Look-ups in named tables: a row name and a column name give one cell, copied from the table.

zumula =
fields: pef, guziza, sofu, bor, bodebo, botukof, gib, vonus, lud
dobadap: [102, 115, 154, 124, 43, 48, 74, 123, 81]
kofetoz: [48, 97, 84, 227, 121, 168, 106, 136, 82]
pazorak: [123, 135, 80, 66, 155, 136, 153, 50, 98]
zolo: [20, 151, 92, 62, 175, 87, 57, 35, 84]
tar: [147, 114, 139, 71, 156, 93, 81, 87, 92]
zin: [162, 142, 87, 103, 128, 40, 66, 128, 161]

What is the gib of tar in zumula? 81
What is the pef of tar in zumula? 147
What is the bor of zolo in zumula? 62
What is the pef of zolo in zumula? 20
What is the sofu of zin in zumula? 87
What is the botukof of kofetoz in zumula? 168
What is the bor of kofetoz in zumula? 227
What is the lud of dobadap in zumula? 81
What is the vonus of zin in zumula? 128
What is the gib of kofetoz in zumula? 106
What is the bodebo of pazorak in zumula? 155
What is the lud of pazorak in zumula? 98
What is the bor of pazorak in zumula? 66
What is the botukof of zin in zumula? 40
What is the botukof of tar in zumula? 93
What is the guziza of zin in zumula? 142
What is the guziza of kofetoz in zumula? 97
What is the bodebo of zolo in zumula? 175
What is the sofu of tar in zumula? 139
What is the bodebo of dobadap in zumula? 43

vilitad:
fields: vagerur, zub, fava, gubu, sak, timomiv, fel, femafi, nos, dofegu
tuleg: [207, 150, 115, 92, 140, 136, 91, 175, 156, 156]
bunu: [150, 174, 119, 153, 159, 87, 100, 161, 188, 125]
sasa: [181, 160, 187, 158, 193, 106, 158, 60, 126, 113]
ribeva: [125, 57, 133, 148, 141, 171, 172, 133, 94, 74]
zin: [181, 144, 193, 81, 112, 200, 156, 126, 57, 163]
vug: [106, 149, 143, 171, 159, 104, 169, 151, 135, 96]
tede: [252, 120, 108, 109, 110, 106, 100, 120, 93, 104]
bodovoz: [222, 52, 91, 131, 79, 102, 97, 140, 150, 101]

bodovoz, gubu -> 131
bodovoz, timomiv -> 102
vug, gubu -> 171
tede, gubu -> 109
bunu, zub -> 174
tede, nos -> 93
tede, fel -> 100
zin, sak -> 112
tuleg, zub -> 150
ribeva, gubu -> 148
bodovoz, nos -> 150
ribeva, fel -> 172
tuleg, fava -> 115
bodovoz, fel -> 97
tuleg, femafi -> 175
tuleg, nos -> 156
bunu, femafi -> 161
sasa, zub -> 160
ribeva, dofegu -> 74
Which row has the largest fava? zin

gezirug:
,ratab,voro,kur,fivi,gokab,zerono
supu,136,128,136,139,132,132
ler,137,181,148,199,113,50
vov,134,124,132,110,142,169
tad,142,125,148,133,134,192
rugezu,134,118,145,123,122,175
kufup,143,117,145,139,136,178
pur,140,118,138,117,145,191
diz,138,165,152,197,107,64
piretaf,91,219,170,95,25,118
zova,135,195,172,190,84,105
fuz,131,201,180,193,67,105
bigenuz,114,34,125,32,112,232
rugu,143,175,137,172,147,98

gokab of ler: 113
kur of rugezu: 145
fivi of supu: 139
ratab of pur: 140
ratab of ler: 137
ratab of vov: 134
kur of fuz: 180
fivi of pur: 117
ratab of kufup: 143
zerono of ler: 50

radafop:
columns: kufulo, dal, gan
pelus: [0.67, 0.06, 0.39]
kabobe: [0.22, 0.02, 0.65]
zokem: [0.95, 0.41, 0.74]
sovetif: [0.09, 0.63, 0.62]
gotekul: [0.77, 0.36, 0.60]

What is the kufulo of kabobe in radafop?
0.22
What is the dal of gotekul in radafop?
0.36
What is the kufulo of zokem in radafop?
0.95
What is the dal of kabobe in radafop?
0.02
What is the dal of pelus in radafop?
0.06
What is the dal of zokem in radafop?
0.41
What is the kufulo of pelus in radafop?
0.67
What is the kufulo of gotekul in radafop?
0.77
What is the gan of sovetif in radafop?
0.62
What is the kufulo of sovetif in radafop?
0.09
What is the gan of zokem in radafop?
0.74
What is the gan of kabobe in radafop?
0.65
What is the gan of pelus in radafop?
0.39
What is the gan of gotekul in radafop?
0.60
What is the dal of sovetif in radafop?
0.63
Row with the largest kufulo: zokem

kadeza
         tegup    zit
feg      50370  23797
nuked    32134  64704
difep    64021  19293
besegas   5199  41404
tafodi   12489  40627
posu     25037  55681
bunidu   46987  91634
tum      88602  59788
solovog   5614  50157
pegan    22453  47206

tegup of besegas = 5199
zit of posu = 55681
zit of besegas = 41404
zit of solovog = 50157
zit of bunidu = 91634
tegup of solovog = 5614
zit of tum = 59788
tegup of tafodi = 12489
zit of pegan = 47206
tegup of nuked = 32134
zit of feg = 23797
tegup of feg = 50370
tegup of tum = 88602

zigabab =
columns: kolat, dibofi, tuluta, zubavof, mov, tob
kir: [20635, 15501, 86007, 45289, 44764, 31074]
podofu: [44250, 29094, 71858, 51788, 36865, 64109]
dus: [53927, 55284, 31512, 66585, 64079, 50158]
dalilin: [31147, 34711, 34350, 52449, 19639, 15682]
ranoke: [44555, 20970, 96508, 50003, 47947, 79987]
tivemo: [40112, 28118, 74530, 53310, 49508, 56597]

tivemo, zubavof: 53310
ranoke, mov: 47947
dus, dibofi: 55284
dalilin, tuluta: 34350
dalilin, tob: 15682
dus, zubavof: 66585
tivemo, tuluta: 74530
kir, tuluta: 86007
tivemo, dibofi: 28118
kir, tob: 31074
ranoke, kolat: 44555
dus, kolat: 53927
podofu, zubavof: 51788
kir, dibofi: 15501
kir, kolat: 20635
podofu, tuluta: 71858

toguk =
,revut,nir,namul,zivegil,kirup,zuz,tadi
rogo,-3.5,8.5,-3.6,-1.3,-9.3,-5.8,2.1
demezim,-4.0,-0.1,0.1,1.1,-0.4,-0.2,-1.1
das,-0.5,1.1,-1.1,-0.6,-1.5,0.7,-1.7
zeselof,-0.5,1.1,0.4,-0.5,0.6,0.7,-0.5
topa,-0.6,-0.3,-0.8,0.4,-0.1,-0.7,-0.2
nugavu,-2.8,-1.4,-1.8,-2.4,-0.1,0.0,-2.7
kasokun,-0.3,0.2,-0.4,-0.8,-0.6,-0.8,-0.6
lon,-0.8,-1.8,-0.9,0.0,-0.7,-0.1,0.2
kud,-0.1,-0.2,-0.1,-0.2,-0.5,-0.4,-0.5

kirup of lon: -0.7
kirup of topa: -0.1
namul of das: -1.1
zuz of demezim: -0.2
nir of das: 1.1
namul of rogo: -3.6
revut of nugavu: -2.8
zuz of nugavu: 0.0
zuz of kasokun: -0.8
nir of topa: -0.3
revut of kud: -0.1

peto
         tulit  gazesev  bitarif    gon  peseno   siko
tasuba   0.764    0.453    0.354  0.551   0.678  0.196
zil      0.717    0.573    0.631  0.583   0.132  0.710
fem      0.684    0.512    0.566  0.557   0.188  0.762
pez      0.897    0.591    0.311  0.381   0.623  0.472
pimut    0.883    0.548    0.372  0.404   0.591  0.410
sotamum  0.837    0.571    0.388  0.388   0.614  0.480
maz      0.620    0.428    0.520  0.266   0.322  0.615
noz      0.578    0.415    0.519  0.259   0.270  0.676

What is the siko of noz in peto?
0.676
What is the gazesev of pimut in peto?
0.548
What is the bitarif of noz in peto?
0.519
What is the gazesev of tasuba in peto?
0.453
What is the tulit of zil in peto?
0.717
What is the peseno of fem in peto?
0.188
What is the gazesev of fem in peto?
0.512
What is the gon of pimut in peto?
0.404
What is the peseno of noz in peto?
0.270
What is the gon of noz in peto?
0.259
What is the tulit of noz in peto?
0.578
What is the tulit of sotamum in peto?
0.837
What is the peseno of tasuba in peto?
0.678
Which row has the largest tulit? pez

